Here is a tiny trained network, its code and every weight. The questions are about switching its units off for an input and a class, where a switched-off unit gives its printed mean instead of its output.

import numpy as np


def w(rows, s, z=0):
    codes = np.array(rows[::2]) - 128.0
    scale = np.full(codes.shape[1], s)
    scale[-1] = z or s
    return codes * scale


def f(y):
    return np.maximum(y, 0)


def log_softmax(a):
    a = a - a.max(-1, keepdims=True)
    return a - np.log(np.exp(a).sum(-1, keepdims=True))


def net(x, mask):
    res = np.array(x, float).reshape(1, 2) / 4 @ E
    y = f(res @ A[0][:, :-1].T + A[0][:, -1])
    res = res + np.where(mask, y, B[0][:, -1]) @ B[0][:, :-1]
    return log_softmax(res[-1] @ U[:, :-1].T + U[:, -1])


A, B = {}, {}
E = w([
[181,210,70,180,231,36,155,60],'x0',
[157,251,238,190,32,73,102,177],'x1',
],0.011)
A[0] = w([
[89,44,86,42,228,164,197,80,98],'n1',
[89,55,142,107,34,213,104,196,101],'n2',
[168,197,72,204,217,65,190,43,98],'n3',
[131,38,97,116,166,194,146,48,92],'n4',
[174,191,254,194,63,71,127,176,98],'n5',
[166,138,118,79,136,118,106,133,255],'n6',
],0.0089,0.014)
B[0] = w([
[176,126,193,166,145,131,59,131,245],'n1',
[49,210,115,92,114,132,122,85,229],'n2',
[54,158,88,100,83,187,71,94,248],'n3',
[160,139,150,134,99,141,70,154,205],'n4',
[168,109,147,163,130,118,56,145,255],'n5',
[77,8,121,139,143,55,181,147,247],'n6',
],0.015)
U = w([
[223,141,201,197,144,120,49,140,107],'0',
[49,226,85,86,120,155,104,74,92],'1',
[105,10,107,154,160,49,193,142,254],'2',
[203,174,140,143,158,143,156,123,96],'3',
[188,171,110,128,155,129,147,124,97],'4',
],0.013,0.0093)

Each question gives the input, the list of numbers given to net, and the class t.
The units are the neurons (one row each of A and B). Each row of codes is followed by its name. A weight is (code - 128) times the scale printed after its matrix; where a second scale follows, it is the last column's (A, B and U).
mask holds one flag per neuron, in row order. A switched-off neuron (its flag False) gives its mean, the last column of its row in B, instead of its output. The means were averaged over made-up inputs and are rounded, as every weight is.
A unit's drop is (log p(t) with every unit on - log p(t) with that unit switched off) / (log p(t) with every unit on - log p(t) with every unit switched off).
The circuit of an input: a set's keep is (log p(t) with only the set's units on - log p(t) with every unit switched off) / (log p(t) with every unit on - log p(t) with every unit switched off). Starting from all 6 units, units are removed one at a time, each time the one whose removal leaves the highest keep (on an exact tie, the one counted first), for as long as the keep stays at least 0.8.
circuit, biggest first: the units of the circuit, biggest drop first
k most important neurons: the k neurons with the biggest drops, biggest first
drop of u: that unit's drop, to one decimal
input [2,-5], class 0: circuit, biggest first -> [n1]
input [-3,-3], class 2: 2 most important neurons -> [n3; n5]
input [3,3], class 2: circuit, biggest first -> [n1; n2]
input [6,-6], class 0: 2 most important neurons -> [n1; n2]
input [-2,-3], class 2: circuit, biggest first -> [n5; n3]
input [0,-5], class 0: 2 most important neurons -> [n1; n4]
input [-5,3], class 1: 2 most important neurons -> [n2; n1]
input [-1,3], class 2: 2 most important neurons -> [n1; n4]
input [-2,2], class 2: circuit, biggest first -> [n3; n1]
input [-8,7], class 1: 3 most important neurons -> [n2; n1; n4]
input [-3,-4], class 0: 2 most important neurons -> [n1; n3]
input [7,-8], class 0: 3 most important neurons -> [n1; n2; n4]
input [0,-3], class 2: 2 most important neurons -> [n5; n3]
input [6,0], class 1: circuit, biggest first -> [n3]
input [5,4], class 1: 3 most important neurons -> [n3; n1; n4]
input [0,2], class 2: drop of n1 -> 0.2
input [-1,0], class 2: drop of n4 -> 0.0
input [7,4], class 1: drop of n3 -> 1.6
